Each row has a name. Each question is about the rows just above it.

K_52: [142  86  90 164 144 182 128  91 164 122 108 141 166 136 123 140 108  98
 182 182 141  92 132 164 115 124 164 161 107  60 132 123 108 142]
K_499: [173 131  54 166 159 138 160 162 165 103 116  94 100  98  98 150 156 161
  93 183 100  92  70  81 146 135 166  84 127 119 166 116 112 137]
K_372: [142  86  90 164 144 143 128  91 134 122 108 141 166 136 123 140 108  98
 134 182 141  92 132 168 115 124 106 161 144 129 125  99 134 140]
K_510: [173 136  54 136 159 138 160 162 165 103 116  94 100  98  98 150 156 161
  93 183 136  92  70  81 146 135 166  84 127 119 166  98 112 137]
The row with [173 131  54 166 159 138 160 162 165 103 116  94 100  98  98 150 156 161
  93 183 100  92  70  81 146 135 166  84 127 119 166 116 112 137] is : K_499
The row with [142  86  90 164 144 182 128  91 164 122 108 141 166 136 123 140 108  98
 182 182 141  92 132 164 115 124 164 161 107  60 132 123 108 142] is : K_52
The row with [142  86  90 164 144 143 128  91 134 122 108 141 166 136 123 140 108  98
 134 182 141  92 132 168 115 124 106 161 144 129 125  99 134 140] is : K_372
Which row holds [173 136  54 136 159 138 160 162 165 103 116  94 100  98  98 150 156 161
  93 183 136  92  70  81 146 135 166  84 127 119 166  98 112 137]? : K_510

K_370: [143 107  99  98 104  96 100  98 104 119  99 135 129  99 119 134 171  99
 134 138]
K_142: [124 148 181 191 190 165 125 101  97 100 101  97 100  97 107 126 125 133
 121 113]
K_522: [124 148 191 191 191 165 125 101  97 190 101  97  98  97 104 191 100  98
 103 118]
[124 148 191 191 191 165 125 101  97 190 101  97  98  97 104 191 100  98
 103 118] is in which row? : K_522
Whose row is [124 148 181 191 190 165 125 101  97 100 101  97 100  97 107 126 125 133
 121 113]? : K_142

K_972: [132 137 128 142 122 119 149 128 134 124 129 127 120 123 110 129 134 128
 134 129 122 131 124 124 124 137 128 121 135 135 131 120 128 116 130 133
 119 140 132 125 129 126 136 133 126 113 133 129 136 133 134 132 136 126
 118 129 133]
K_456: [109 125 123 133 122 134 163 115 170 126 162 189 120  70  49 129 141 128
 188 129  53  93 142 124 149  82 166  87  71 137 131  93 169  85 130 126
 163 140 132 141 130 126 147  59 116 151 126 129 102 108 134 114 128 135
 114 129 133]
K_715: [132 136 133 140 122 119 142 136 134 108 123 127 120 123 126 129 134 124
 134 129 112 131 129 124 124 129 125 131 136 135 131 110 128 136 130 136
 113 137 132 120 130 136 144 133 126 113 126 129 136 128 134 132 136 126
 139 129 122]
K_67: [122 149 124 142 133 104 135 128 146 126 129  91 121 157 102 106 134 128
 119 107 109 123 129 141 122 129 125  76  95 135 133 155 195 105 130 131
 119 131 132 107 130  84 159 133 126  98 126  92 183  81 137 132 111  85
 128 128 116]
K_233: [132 136 129 140 122 119 142 136 134 108 123 127 120 123 126 129 134 124
 134 129 112 131 129 124 124 129 125 131 136 135 129 110 128 136 130 125
 113 137 132 129 130 136 144 133 126 113 126 129 136 128 134 127 136 126
 139 129 122]
Whose row is [132 136 133 140 122 119 142 136 134 108 123 127 120 123 126 129 134 124
 134 129 112 131 129 124 124 129 125 131 136 135 131 110 128 136 130 136
 113 137 132 120 130 136 144 133 126 113 126 129 136 128 134 132 136 126
 139 129 122]? : K_715
Whose row is [109 125 123 133 122 134 163 115 170 126 162 189 120  70  49 129 141 128
 188 129  53  93 142 124 149  82 166  87  71 137 131  93 169  85 130 126
 163 140 132 141 130 126 147  59 116 151 126 129 102 108 134 114 128 135
 114 129 133]? : K_456
Whose row is [132 137 128 142 122 119 149 128 134 124 129 127 120 123 110 129 134 128
 134 129 122 131 124 124 124 137 128 121 135 135 131 120 128 116 130 133
 119 140 132 125 129 126 136 133 126 113 133 129 136 133 134 132 136 126
 118 129 133]? : K_972

K_242: [151  92  88 108 124 113 155 120 124 104 151 109  74 123]
K_72: [115 133 119 114 126 130 180 118 154 120 171 126 124 121]
K_833: [105 111 164 135  83  82 157 139 153 142 156 130 134 130]
K_110: [164  77 165 127  71  49  96 136 132 159  98  96 123 159]
K_347: [110  98 136 148  96  98  98 141 128  92 165 124  78 107]
Which value appears more than once in K_347? : [98]
Repeated in K_833: : [130]

K_460: [152 121  75 217 180 121  88  45  50 146 135 209  70 137]
K_148: [197 127  94 128  89 189  57 167  40  78 177 154  61 203]
K_486: [ 40 208 215  89 152 180  86 200 135 211 189  73  86 183]
K_385: [ 61 108  38 101 189  81 158  56  81 140 166 163 115  81]
K_251: [107  75 181 113 113  38 113 174 113 113 171 143 133 113]
K_677: [ 39  90  51  87  95 181 186  63  85 114  93 170 199 172]
Which value appears more than once in K_251? : [113]
Repeated in K_385: : [81]
Which value appears more than once in K_486? : [86]
Where do [ 39  90  51  87  95 181 186  63  85 114  93 170 199 172] appear? : K_677

K_448: [127 124  91 132 118 127 113 124 110 168 123 150 130  83 129 129 129 128
 124 125 116 128 124 125 105 135 137 118 133 125 112 120 110 135 126 119
 123 123 111]
K_645: [127 124  91 132 118 127 113 124 110 168 123 168 130  93 129 129 129 128
 124 125 116 128 124 125 105 127 137 118 133 125 168 120 110 135 126 119
 123 123 111]
K_594: [135 135 183 115 141 127 165 124 141 124 123 124 130 176 129 129 129 124
 130 125 116 133 149 128 149 115 112 118 133 124 138 127 137 129 126 130
 123 123 128]
K_212: [141 124 135 116 118 127 119 124 163 119 123 124 130  92 100 129 129  53
 124  92 116 133 122 114 173 161 125 116 140 124 108 152 176 145 126 119
  91 123 128]
K_153: [130 124 129 132 118 118 119 124 110 134 123 142 130  93 129 129 131 123
 115 125 116 137 121 137 108 136 125 118 133 124 112 127 137 135 123 109
 123 122 128]
K_228: [133 124 129 125 118 127 119 124 129 124 123 124 130 111 129 129 129 124
 124 125 116 133 124 122 132 135 125 118 133 124 112 127 138 135 126 119
 123 123 128]
Whose row is [127 124  91 132 118 127 113 124 110 168 123 150 130  83 129 129 129 128
 124 125 116 128 124 125 105 135 137 118 133 125 112 120 110 135 126 119
 123 123 111]? : K_448
The row with [141 124 135 116 118 127 119 124 163 119 123 124 130  92 100 129 129  53
 124  92 116 133 122 114 173 161 125 116 140 124 108 152 176 145 126 119
  91 123 128] is : K_212
[133 124 129 125 118 127 119 124 129 124 123 124 130 111 129 129 129 124
 124 125 116 133 124 122 132 135 125 118 133 124 112 127 138 135 126 119
 123 123 128] is in which row? : K_228
Which row holds [130 124 129 132 118 118 119 124 110 134 123 142 130  93 129 129 131 123
 115 125 116 137 121 137 108 136 125 118 133 124 112 127 137 135 123 109
 123 122 128]? : K_153

K_791: [107  66 163 136 179 218 170 162 170]
K_908: [122 107 101 123 139 151 106 114 157]
K_666: [122  97  96 128 144 166  99 111 170]
K_301: [101 134 100 128 179  96  70 113 116]
K_827: [161 165 200 141 113 218  72 162 165]
Which value appears more than once in K_827? : [165]
Repeated in K_791: : [170]

K_637: [130 140 119 146 137 104 136 137 177 111 129 137  99 119 137 130 131 112
 131 125 136  59 121  79 144 130 129]
K_816: [130 140 119 146 136 104 136 129  87 111 129 137  99 119 144 119 131 112
 131 125 136  59 121  79 144 130 106]
K_31: [125 118 128 116 129 120 169 112 165 154 154 153 135 129 117 106 132 123
 145 128 135  81 141 152 116 154 102]
K_333: [130 125  96 117 121 110 136 137 139 172 123 134 115 124 109 106 117 103
 121 139 116 193  91 143 115 129 120]
K_979: [128 126 126  82  90 124 133 125 130 126 134 128 129 131 100  94 126 107
 124 125 131  75 137 126 123 123 109]
K_821: [123 127 118 120 136 129 100 102 124  96 132 137 131 122 123 159 131 146
 135 135 124 127 104  84 142 123 119]
K_820: [124 130 132 117 133 171 113 112 105  92 123 149 118 120 120 163 135 179
 165 142 121 151  89 133 126 145 102]
K_886: [134 128 124 186 100 136 140 109  89 146 121 113 144 127 101 154 125 127
 152 147 121 173 104 135 124 101 149]
K_332: [126 125 150 120 114  92 125 150 123  75 132 113 140 126 125 143 120 133
 115 120 124 113  87 155 141 131 134]
The row with [130 140 119 146 136 104 136 129  87 111 129 137  99 119 144 119 131 112
 131 125 136  59 121  79 144 130 106] is : K_816
[130 125  96 117 121 110 136 137 139 172 123 134 115 124 109 106 117 103
 121 139 116 193  91 143 115 129 120] is in which row? : K_333
The row with [124 130 132 117 133 171 113 112 105  92 123 149 118 120 120 163 135 179
 165 142 121 151  89 133 126 145 102] is : K_820

K_717: [189 152 152 106 152  68]
K_787: [171 136 152 100 152 131]
K_11: [123 171 108 108 138 108]
Repeated in K_787: : [152]
Repeated in K_717: : [152]
Which value appears more than once in K_11? : [108]

K_237: [110 167 167 104 105  98 136 167 105]
K_970: [150  88 151 181 151 168 143 106 107]
K_902: [170  93 172 164 164 133 112 172 164]
K_760: [173  87 143 155 166 140 120 151 162]
K_69: [105 132  87 121 112 164 122  69 132]
K_624: [113 119 144 100 117 113 109 207 150]
Which value appears more than once in K_970? : [151]
Which value appears more than once in K_624? : [113]
Repeated in K_69: : [132]
Whose row is [105 132  87 121 112 164 122  69 132]? : K_69

K_10: [ 70 189 132 157]
K_227: [135 135 148 135]
K_6: [142  98 142 142]
Which value appears more than once in K_227? : [135]
Which value appears more than once in K_6? : [142]
Whose row is [142  98 142 142]? : K_6
Whose row is [135 135 148 135]? : K_227

K_672: [143 157 129 133 127 131 133 149 151 128 128 127 137 143 144 153 143 153
 142 155 130]
K_140: [152 163 111 134 100 111 140 121 139 130 114  97 138 133 148 126 126 149
  98 132 109]
K_711: [111 169 158 129 154 162 100  97 116 103 153 154 121 133 120 135 139 105
  81 149 158]
K_96: [100 112 150 123 162 149 112 133 109 120 147 165 119 123 112 125 128 109
 154 143 151]
K_965: [116 113 136 134 136 140  99 143 145 113 141 131 138 148 140 168 152 147
 115  87 141]
K_218: [155 129 139 122 124 149 153 123 159 147 132 122 109 125  93 134 132  81
 159 157 142]
K_627: [117 188 124 125 111 129 134 184 123 142 121 107 136 114 165 101 106 189
 188 202 119]
K_657: [127 151 132 131 141 129 107 112 120 113 133 146 131 137 134 142 140 132
  90 132 135]
K_864: [122 143 120 132 140 104 132 135  89 126 127 147 133 138 122 140 140 134
 140 153 122]
K_581: [117 152 125 117 135 117 112 132 106 112 130 138 141 117 117 152 146 117
 112 142 128]
Repeated in K_627: : [188]
Whose row is [111 169 158 129 154 162 100  97 116 103 153 154 121 133 120 135 139 105
  81 149 158]? : K_711
[100 112 150 123 162 149 112 133 109 120 147 165 119 123 112 125 128 109
 154 143 151] is in which row? : K_96

K_28: [127 118  83 139 140 140 123 116 142 141 185 111  97 115 119 110 156 171
 113 120 123 117 146 121 143 140 163 117 150  90 169 127 122 155 128 123
 129 130 134 110 140 130 131 117 120 137 125 138 140 133 112 115  97 139]
K_579: [125  95 153 116 178 113 153 132 119 136 128 136 157 154 150 113 115  93
 111 131 105 147 152 154 121 124 125 120 107 122 150 174 154 144 115 130
 113 151 130 137 103 152 133 124 141 133 113 141 167 154 118 119  85 135]
K_162: [121 129 108 105 118 131 134 152 134 117 102 142 133 126 129 136 120 149
 142 132 151 117 120 111 130 104  83 124 121 131  97 137 134 147 142 110
 130 112 130 134 106 127  93 134 117 125 123 120 134 104  98 143 139 114]
K_397: [134 161 110 133 122 118 124 128 121 122 141 171 121 135 102 158 159 112
 111 112 127 128 105 128 106 134 134 119 127 139 157 137 146 128 121 142
 105 143 154 113 121 115 124 130 132 130  94 124 116 128 138 128 114 129]
K_352: [122 124 130 120 137 115 157 146 136 125  93 141 138 155 166 123  96 144
 140 142 133 159 140 120 127  97  87 139 116 129  94 130 144 146 149 124
 143 131 108 136 121 148 103 148  98 112 117 128 131 122 102 134 177 116]
K_548: [101 136 134 106 140 150  76 113 111 155 139 144  99 105 134 113 137 161
 134 113 141  88 127 114 142 166 152 165 182 127 131 107 101  96 118 151
 107 150 132 119  84 124 149 122 152 141 147 100 153 150 131 131 130 174]
K_841: [125  95 153 116 178 113 153 132 119 136 128 136 157 154 150 113 115  93
 111 131 105 147 152 154 121 124 125 120 107 122 150 174 154 144 115 130
 162 151 130 137 103 152 133 124 105 104 131 107 160 160 117 149 175 137]
K_336: [131 150 153 169 139 110 162 108 144 101  87  93 123 142 162 135 105  99
 121 179 138 157 151 182 138 136 124 136 121 164 101  67 136  94 181  91
 145 123  94 135 186 144 160 170 126 116 147 145 136 131 144 128 162  96]
K_441: [158 128 164 121 125 134 140 136 127 166 116 131 152 166 168 119  77 145
 164  96 115 209 125  96 113 101 118 161 111  97  95 126 136 150 105 158
 146 138  89 135 155 141 110 118 102 126 118 140  68 104 140  79 152 142]
K_298: [114 121  97 147 113 123 110 126 121 130 130 120 127  84 110  90 179 154
 120 140 113 112 131 105 149 142 166 168 122 132 132 173 120 121 101 156
  99 113 140 120 135 126 140 103 142 119 112 142 140 150 127 127 105 109]
Whose row is [122 124 130 120 137 115 157 146 136 125  93 141 138 155 166 123  96 144
 140 142 133 159 140 120 127  97  87 139 116 129  94 130 144 146 149 124
 143 131 108 136 121 148 103 148  98 112 117 128 131 122 102 134 177 116]? : K_352
The row with [125  95 153 116 178 113 153 132 119 136 128 136 157 154 150 113 115  93
 111 131 105 147 152 154 121 124 125 120 107 122 150 174 154 144 115 130
 162 151 130 137 103 152 133 124 105 104 131 107 160 160 117 149 175 137] is : K_841
Whose row is [121 129 108 105 118 131 134 152 134 117 102 142 133 126 129 136 120 149
 142 132 151 117 120 111 130 104  83 124 121 131  97 137 134 147 142 110
 130 112 130 134 106 127  93 134 117 125 123 120 134 104  98 143 139 114]? : K_162
[125  95 153 116 178 113 153 132 119 136 128 136 157 154 150 113 115  93
 111 131 105 147 152 154 121 124 125 120 107 122 150 174 154 144 115 130
 113 151 130 137 103 152 133 124 141 133 113 141 167 154 118 119  85 135] is in which row? : K_579

K_874: [112 116 117 113 139 120 148 159 166 111 127 166 166 117 155 133 122 145
 141]
K_308: [129 147 121 139 143 134 137 148 119 126 128 114 138 131 140 112 125 151
 124]
K_92: [129 147  71 139 143 134 137 148 119 126 128 114 138 131 140 148 125 151
 148]
K_937: [128 149 124 124 136 124 129 140 122 104 119 122 124  80 135 157 144 194
 194]
K_268: [139 114  70 143 133 136 133 155 112 129 133 125 142  82 130 184 150 141
 133]
K_705: [118 149 124 138 136 129 129 140 125 118 119 119 118 122 130 118 122 145
 126]
Which value appears more than once in K_92? : [148]
Repeated in K_268: : [133]
Whose row is [112 116 117 113 139 120 148 159 166 111 127 166 166 117 155 133 122 145
 141]? : K_874
Whose row is [129 147  71 139 143 134 137 148 119 126 128 114 138 131 140 148 125 151
 148]? : K_92
Whose row is [139 114  70 143 133 136 133 155 112 129 133 125 142  82 130 184 150 141
 133]? : K_268
Whose row is [128 149 124 124 136 124 129 140 122 104 119 122 124  80 135 157 144 194
 194]? : K_937
[118 149 124 138 136 129 129 140 125 118 119 119 118 122 130 118 122 145
 126] is in which row? : K_705

K_919: [121 167 121 116 114 121 170 119 218 112 114 106  87 121]
K_175: [116 119 121 116 114 119 170 119 119 102 175 155 171 108]
K_977: [145 144  94 148 152 149  64 142 117 146 150 130 133 140]
K_871: [177 167 121 116 114 119 170 114 218 112 114 118 114 165]
K_36: [ 91  88 145 139 144 136  82 136 156 111 142 140 149  99]
K_995: [177 167 121 116 114 119 170 119 218 102 175 155 128 108]
Repeated in K_871: : [114]
Repeated in K_995: : [119]
Repeated in K_36: : [136]
Whose row is [177 167 121 116 114 119 170 119 218 102 175 155 128 108]? : K_995
Which row holds [145 144  94 148 152 149  64 142 117 146 150 130 133 140]? : K_977

K_321: [168 168 102 113 102 102 168]
K_903: [205 117  99 111 117 132 167]
K_960: [142 105  73 158 152  69 122]
K_733: [107 172  95 122 120 169  69]
K_956: [137 137 114 185 108 109 185]
K_797: [147 154  54  92 127 135 121]
Repeated in K_903: : [117]
The row with [205 117  99 111 117 132 167] is : K_903
Whose row is [107 172  95 122 120 169  69]? : K_733
Whose row is [142 105  73 158 152  69 122]? : K_960
Which row holds [168 168 102 113 102 102 168]? : K_321

